Below are the code and all the weights of a small trained network. Each question names an input and a target symbol and asks about switching units off, where a switched-off unit gives its printed mean instead of its output.

import numpy as np


def w(rows, s, z=0):
    codes = np.array(rows[::2]) - 128.0
    scale = np.full(codes.shape[1], s)
    scale[-1] = z or s
    return codes * scale


def f(y):
    return y / 2 * (1 + np.tanh(0.7978845608 * (y + 0.044715 * y**3)))


def softmax(a):
    e = np.exp(a - a.max(-1, keepdims=True))
    return e / e.sum(-1, keepdims=True)


def log_softmax(a):
    a = a - a.max(-1, keepdims=True)
    return a - np.log(np.exp(a).sum(-1, keepdims=True))


def net(x, mask):
    ids = ['αγεζθλπσψω'.index(c) for c in x.split()]
    T = len(ids)
    res = E[ids] + P[:T]
    q, k, v = (res @ M[0].T for M in (Q, K, V))
    z = softmax(np.where(np.tri(T) > 0, q @ k.T / 3**0.5, -1e9)) @ v
    res = res + np.where(mask[0], z, O[0][:, -1]) @ O[0][:, :-1]
    y = f(res @ A[0][:, :-1].T + A[0][:, -1])
    res = res + np.where(mask[1:17], y, B[0][:, -1]) @ B[0][:, :-1]
    return log_softmax(res[-1] @ U[:, :-1].T + U[:, -1])


Q, K, V, O, A, B = {}, {}, {}, {}, {}, {}
E = w([
[98,149,108],'α',
[136,223,158],'γ',
[108,219,225],'ε',
[103,152,115],'ζ',
[107,108,123],'θ',
[77,124,45],'λ',
[108,163,130],'π',
[205,228,74],'σ',
[164,157,6],'ψ',
[127,128,189],'ω',
],0.014)
P = w([
[181,139,187],'0',
[151,250,99],'1',
[177,111,181],'2',
[77,133,84],'3',
[193,97,168],'4',
[80,132,101],'5',
[201,93,161],'6',
[82,144,124],'7',
[208,89,154],'8',
[85,127,119],'9',
],0.013)
Q[0] = w([
[178,36,109],'head 0',
[145,59,140],'head 0',
[140,254,55],'head 0',
],0.0092)
K[0] = w([
[73,132,69],'head 0',
[80,133,98],'head 0',
[247,120,142],'head 0',
],0.012)
V[0] = w([
[249,6,72],'head 0',
[187,145,112],'head 0',
[145,49,255],'head 0',
],0.0055)
O[0] = w([
[121,23,34,2],'head 0',
[177,96,122,182],'head 0',
[78,155,253,192],'head 0',
],0.006,0.0024)
A[0] = w([
[2,208,48,68],'neuron 0',
[144,63,110,77],'neuron 1',
[129,171,116,25],'neuron 2',
[96,88,143,211],'neuron 3',
[131,83,125,40],'neuron 4',
[123,14,235,86],'neuron 5',
[33,159,106,181],'neuron 6',
[54,20,166,101],'neuron 7',
[192,114,176,66],'neuron 8',
[71,109,169,36],'neuron 9',
[38,124,157,150],'neuron 10',
[133,174,135,153],'neuron 11',
[83,88,193,19],'neuron 12',
[64,202,66,253],'neuron 13',
[19,136,81,230],'neuron 14',
[119,82,239,149],'neuron 15',
],0.015,0.0055)
B[0] = w([
[2,73,75,188],'neuron 0',
[133,169,96,121],'neuron 1',
[110,153,150,126],'neuron 2',
[93,79,151,154],'neuron 3',
[140,176,116,114],'neuron 4',
[168,212,27,200],'neuron 5',
[187,157,109,185],'neuron 6',
[149,112,47,138],'neuron 7',
[74,188,176,180],'neuron 8',
[143,186,96,137],'neuron 9',
[156,121,89,181],'neuron 10',
[82,147,129,185],'neuron 11',
[104,215,121,146],'neuron 12',
[220,143,180,218],'neuron 13',
[148,199,200,185],'neuron 14',
[110,42,147,254],'neuron 15',
],0.028,0.0093)
U = w([
[104,22,153,121],'α',
[47,72,192,46],'γ',
[2,127,142,11],'ε',
[89,21,152,130],'ζ',
[71,27,63,255],'θ',
[185,76,178,150],'λ',
[76,25,156,128],'π',
[129,180,172,160],'σ',
[223,115,52,79],'ψ',
[40,128,61,199],'ω',
],0.0083,0.0072)

Each question gives the input, a string of symbols that net reads in full, and the target symbol t.
The units are the heads (3 rows each of Q, K, V and O) and the neurons (one row each of A and B). Each row of codes is followed by its name. A weight is (code - 128) times the scale printed after its matrix; where a second scale follows, it is the last column's (O, A, B and U).
mask holds one flag per unit, heads first, then neurons. A switched-off unit (its flag False) gives its mean, the last column of its rows in O or B, instead of its output. The means were averaged over made-up inputs and are rounded, as every weight is.
A unit's drop is (log p(t) with every unit on - log p(t) with that unit switched off) / (log p(t) with every unit on - log p(t) with every unit switched off).
The circuit of an input: a set's keep is (log p(t) with only the set's units on - log p(t) with every unit switched off) / (log p(t) with every unit on - log p(t) with every unit switched off). Starting from the 12 units with the biggest drops (on a tie, the unit counted first), units are removed one at a time, each time the one whose removal leaves the highest keep (on an exact tie, the one counted first), for as long as the keep stays at least 0.8.
circuit, biggest first: the units of the circuit, biggest drop first
most important unit: the unit with the biggest drop
k most important neurons: the k neurons with the biggest drops, biggest first
drop when u is switched off: that unit's drop, to one decimal
input ψ ω ω π γ ω ω σ θ π, target λ: circuit, biggest first -> neuron 13
input θ θ ε ω λ, target λ: 4 most important neurons -> neuron 0; neuron 5; neuron 15; neuron 8
input ψ θ ω α, target σ: 3 most important neurons -> neuron 14; neuron 13; neuron 15
input θ ω ω, target ω: 4 most important neurons -> neuron 5; neuron 13; neuron 8; neuron 12
input ε θ ω θ λ ω α ψ ω θ, target ψ: circuit, biggest first -> neuron 7; neuron 6
input λ ω γ θ γ π ζ ω, target λ: circuit, biggest first -> neuron 0; neuron 8
input ζ ω π ω σ σ θ ε ε θ, target λ: 3 most important neurons -> neuron 5; neuron 14; neuron 8
input ω ω σ α ε, target ε: 4 most important neurons -> neuron 8; neuron 13; neuron 15; neuron 5
input ω ω θ, target θ: circuit, biggest first -> neuron 13; neuron 14
input σ θ ω, target ω: 4 most important neurons -> neuron 5; neuron 13; neuron 8; neuron 14
input λ ε α γ σ θ λ ε, target λ: circuit, biggest first -> neuron 13; neuron 8
input ε ω ω ω θ ω θ θ, target ψ: circuit, biggest first -> neuron 6; neuron 8
input ω ω π θ, target σ: 3 most important neurons -> neuron 14; neuron 15; neuron 13
input ω ω ω ω ω σ ω ω ζ ω, target ψ: most important unit -> neuron 0
input θ ψ ζ σ α ζ ε, target ε: 3 most important neurons -> neuron 8; neuron 13; neuron 5
input ω ε ω, target ε: 2 most important neurons -> neuron 8; neuron 15
input ω ζ π σ ω γ γ, target γ: 2 most important neurons -> neuron 5; neuron 8
input ω ε ζ ω σ ε, target λ: 4 most important neurons -> neuron 13; neuron 5; neuron 8; neuron 6
input π ζ ω ω ω θ, target σ: 3 most important neurons -> neuron 14; neuron 15; neuron 5
input λ ω γ, target γ: most important unit -> neuron 5
input θ ω ω ω θ ψ, target σ: 4 most important neurons -> neuron 13; neuron 14; neuron 15; neuron 6
input ω ω σ ω γ σ ω α, target σ: 4 most important neurons -> neuron 14; neuron 15; neuron 13; neuron 6
input α ω ω π θ, target θ: 2 most important neurons -> neuron 13; neuron 14
input ω ε α ω ω π, target σ: drop when neuron 4 is switched off -> 0.0
input ω ω ε ζ, target σ: drop when neuron 6 is switched off -> 0.3
input θ ζ ω π, target σ: drop when neuron 6 is switched off -> 0.4
input θ ω λ ε σ σ, target λ: most important unit -> neuron 13
input π σ ω ω, target λ: drop when neuron 14 is switched off -> 0.2
